Read these off the grid that follows.
1) Report the last entry, reading row by row.
2) Report the largest entry in the last row.
3) Report the entry just right of the smallest entry.
4) Report the last entry of the largest entry's row.
5) Report the smallest entry.
6) Report the first entry on the diagonal from the top-right corner.
7) Report the second entry on the main diagonal.
8) Report the entry directly above 128.
[[102 116 135 135]
 [142 106 120 152]
 [122 112 123 124]
 [142 128 142 116]
 [133 114 131 150]
 [135 113 117 126]
 [145 123 112 124]
 [146 121 148 129]
 [132 131 138 125]
 [125 119 134 136]
 [126 132 134 130]]
1) 130
2) 134
3) 116
4) 152
5) 102
6) 135
7) 106
8) 112
